Here is a tiny trained network, its code and every weight. The questions are about switching its units off for an input and a class, where a switched-off unit gives its printed mean instead of its output.

import numpy as np


def w(rows, s, z=0):
    codes = np.array(rows[::2]) - 128.0
    scale = np.full(codes.shape[1], s)
    scale[-1] = z or s
    return codes * scale


def f(y):
    return y / 2 * (1 + np.tanh(0.7978845608 * (y + 0.044715 * y**3)))


def log_softmax(a):
    a = a - a.max(-1, keepdims=True)
    return a - np.log(np.exp(a).sum(-1, keepdims=True))


def net(x, mask):
    res = np.array(x, float).reshape(1, 7) / 4 @ E
    y = f(res @ A[0][:, :-1].T + A[0][:, -1])
    res = res + np.where(mask, y, B[0][:, -1]) @ B[0][:, :-1]
    return log_softmax(res[-1] @ U[:, :-1].T + U[:, -1])


A, B = {}, {}
E = w([
[149,201,92,85,162,98,64,209,135],'x0',
[129,133,127,128,128,130,129,128,128],'x1',
[77,98,176,68,204,106,128,118,183],'x2',
[132,180,152,126,136,161,145,123,133],'x3',
[159,128,135,23,91,113,98,63,88],'x4',
[47,204,135,174,127,112,54,83,89],'x5',
[147,188,136,146,85,2,146,104,202],'x6',
],0.0094)
A[0] = w([
[119,185,85,92,144,113,94,212,136,156],'n0',
[104,94,163,200,145,122,245,4,66,96],'n1',
[157,160,46,168,27,175,135,150,119,4],'n2',
[171,166,115,156,115,64,106,101,228,119],'n3',
[133,174,72,114,200,95,103,233,96,59],'n4',
[176,150,108,9,69,131,147,65,90,202],'n5',
[111,92,60,130,151,132,132,113,105,213],'n6',
[165,148,172,165,63,72,118,107,201,92],'n7',
[160,103,131,99,153,198,68,123,24,215],'n8',
[39,198,79,191,158,141,91,43,100,75],'n9',
[109,129,147,218,177,137,158,203,152,82],'n10',
[82,120,160,166,161,155,28,127,76,13],'n11',
[67,185,130,201,91,108,44,70,113,33],'n12',
[123,125,142,231,147,149,128,202,198,55],'n13',
[123,80,87,136,125,200,76,168,89,104],'n14',
[34,157,103,170,156,127,75,88,68,46],'n15',
[63,134,213,68,216,131,131,134,200,183],'n16',
[177,189,53,77,131,152,68,216,163,118],'n17',
[199,116,131,80,106,154,213,215,166,91],'n18',
[80,88,163,81,221,111,83,79,198,112],'n19',
[209,89,76,103,71,175,216,196,230,83],'n20',
[85,101,137,194,129,130,212,18,114,77],'n21',
[71,80,47,117,203,232,145,174,65,105],'n22',
[118,82,165,178,91,134,200,51,130,92],'n23',
[63,175,85,130,129,125,26,155,147,114],'n24',
[132,171,121,122,89,197,116,126,200,178],'n25',
[129,130,56,249,153,139,169,200,143,42],'n26',
[240,65,101,106,143,203,174,185,174,116],'n27',
[183,176,133,133,191,89,113,209,121,94],'n28',
[238,178,94,197,2,150,119,152,50,130],'n29',
[86,91,169,183,87,160,204,84,142,133],'n30',
[127,87,164,126,205,211,107,154,33,71],'n31',
[66,114,138,230,156,104,205,227,118,70],'n32',
[176,180,53,175,79,60,167,84,181,113],'n33',
[49,122,121,170,164,145,175,216,181,81],'n34',
[63,168,129,188,108,129,92,98,79,116],'n35',
[85,128,184,110,64,60,128,143,221,93],'n36',
[209,150,85,201,38,154,114,141,69,42],'n37',
],0.0064,0.0015)
B[0] = w([
[150,89,121,108,133,198,64,148,109,195],'n0',
[189,88,113,130,125,201,18,161,111,221],'n1',
[59,76,177,94,161,175,176,229,178,190],'n2',
[164,200,57,176,122,166,146,127,169,214],'n3',
[202,111,90,111,180,211,39,102,133,199],'n4',
[111,192,195,73,39,61,113,35,60,222],'n5',
[117,175,132,143,124,109,106,136,134,154],'n6',
[130,205,39,162,117,148,174,120,162,201],'n7',
[82,201,75,115,118,83,191,57,169,230],'n8',
[165,125,199,168,186,72,141,143,86,212],'n9',
[114,142,168,57,38,66,107,67,135,193],'n10',
[163,146,126,199,145,111,196,136,126,175],'n11',
[137,136,164,195,158,85,150,146,75,215],'n12',
[121,160,126,66,66,83,100,46,72,198],'n13',
[106,170,81,155,147,144,151,114,173,193],'n14',
[161,145,150,182,164,63,176,131,55,194],'n15',
[73,70,153,109,138,151,165,209,186,219],'n16',
[161,74,113,102,139,170,17,88,114,210],'n17',
[177,102,178,190,165,79,156,151,73,197],'n18',
[51,95,181,109,153,123,155,178,194,206],'n19',
[231,138,209,180,187,46,163,162,59,218],'n20',
[191,71,89,120,160,184,45,153,113,200],'n21',
[125,214,54,167,125,119,196,74,182,238],'n22',
[186,113,66,117,150,193,31,143,133,195],'n23',
[201,52,137,126,133,138,128,170,71,197],'n24',
[139,123,124,109,126,122,98,141,120,138],'n25',
[66,105,158,58,55,77,113,64,111,211],'n26',
[187,134,161,200,175,68,193,116,103,221],'n27',
[199,114,91,114,162,157,46,122,109,181],'n28',
[1,52,177,77,106,158,172,207,190,254],'n29',
[169,153,114,112,135,229,37,88,89,196],'n30',
[132,221,65,171,99,145,218,67,188,220],'n31',
[135,131,143,63,51,108,103,40,83,210],'n32',
[135,170,68,162,143,140,182,97,228,223],'n33',
[55,132,161,24,66,70,104,77,138,190],'n34',
[124,90,158,152,161,83,152,153,83,194],'n35',
[101,191,73,152,144,172,189,149,165,198],'n36',
[9,65,167,86,134,190,174,213,182,215],'n37',
],0.0055,0.0068)
U = w([
[105,214,13,171,136,146,192,77,217,47],'0',
[161,106,213,190,199,59,164,134,66,91],'1',
[79,135,178,4,17,75,104,24,104,249],'2',
[167,78,86,103,165,233,30,123,131,2],'3',
[1,62,189,81,153,167,166,195,219,226],'4',
],0.0092,0.00066)

Each question gives the input, the list of numbers given to net, and the class t.
The units are the neurons (one row each of A and B). Each row of codes is followed by its name. A weight is (code - 128) times the scale printed after its matrix; where a second scale follows, it is the last column's (A, B and U).
mask holds one flag per neuron, in row order. A switched-off neuron (its flag False) gives its mean, the last column of its row in B, instead of its output. The means were averaged over made-up inputs and are rounded, as every weight is.
A unit's drop is (log p(t) with every unit on - log p(t) with that unit switched off) / (log p(t) with every unit on - log p(t) with every unit switched off).
The circuit of an input: a set's keep is (log p(t) with only the set's units on - log p(t) with every unit switched off) / (log p(t) with every unit on - log p(t) with every unit switched off). Starting from the 12 units with the biggest drops (on a tie, the unit counted first), units are removed one at a time, each time the one whose removal leaves the highest keep (on an exact tie, the one counted first), for as long as the keep stays at least 0.8.
circuit, biggest first: the units of the circuit, biggest drop first
most important unit: the unit with the biggest drop
top k neurons: the k neurons with the biggest drops, biggest first
drop when u is switched off: that unit's drop, to one decimal
input [-6,-8,-2,-1,-6,8,6], class 1: most important unit -> n9
input [-3,7,-6,6,1,1,4], class 4: circuit, biggest first -> [n29; n37]
input [1,-8,8,-6,-8,7,-4], class 2: top 4 neurons -> [n34; n32; n10; n13]
input [1,-2,6,5,0,8,-8], class 0: top 4 neurons -> [n31; n22; n8; n20]
input [-4,-8,7,1,5,4,6], class 4: top 2 neurons -> [n19; n16]
input [-6,-2,-7,3,-2,-2,-6], class 4: top 2 neurons -> [n29; n37]
input [-8,3,0,1,5,6,2], class 3: circuit, biggest first -> [n1; n21]
input [-1,-6,1,-2,3,-8,8], class 0: top 2 neurons -> [n7; n33]
input [7,3,-3,1,-3,-7,-2], class 1: top 3 neurons -> [n20; n27; n18]
input [3,5,-8,-3,-1,-5,7], class 4: top 2 neurons -> [n29; n37]
input [4,-1,-8,8,-1,8,-6], class 1: top 3 neurons -> [n15; n9; n12]
input [-7,-4,-1,-5,7,-7,3], class 1: top 2 neurons -> [n20; n27]
input [8,0,0,6,8,7,8], class 0: top 2 neurons -> [n3; n33]
input [0,-4,4,2,-2,-4,3], class 1: circuit, biggest first -> [n20]
input [3,-7,-2,-2,2,-7,-7], class 0: top 4 neurons -> [n22; n31; n8; n14]
input [-5,8,5,4,6,-3,-7], class 0: drop when n31 is switched off -> 0.2
input [-4,-1,-6,-6,-3,-4,1], class 4: drop when n2 is switched off -> 0.1
input [0,-7,-5,6,-3,3,-4], class 4: drop when n2 is switched off -> 0.2
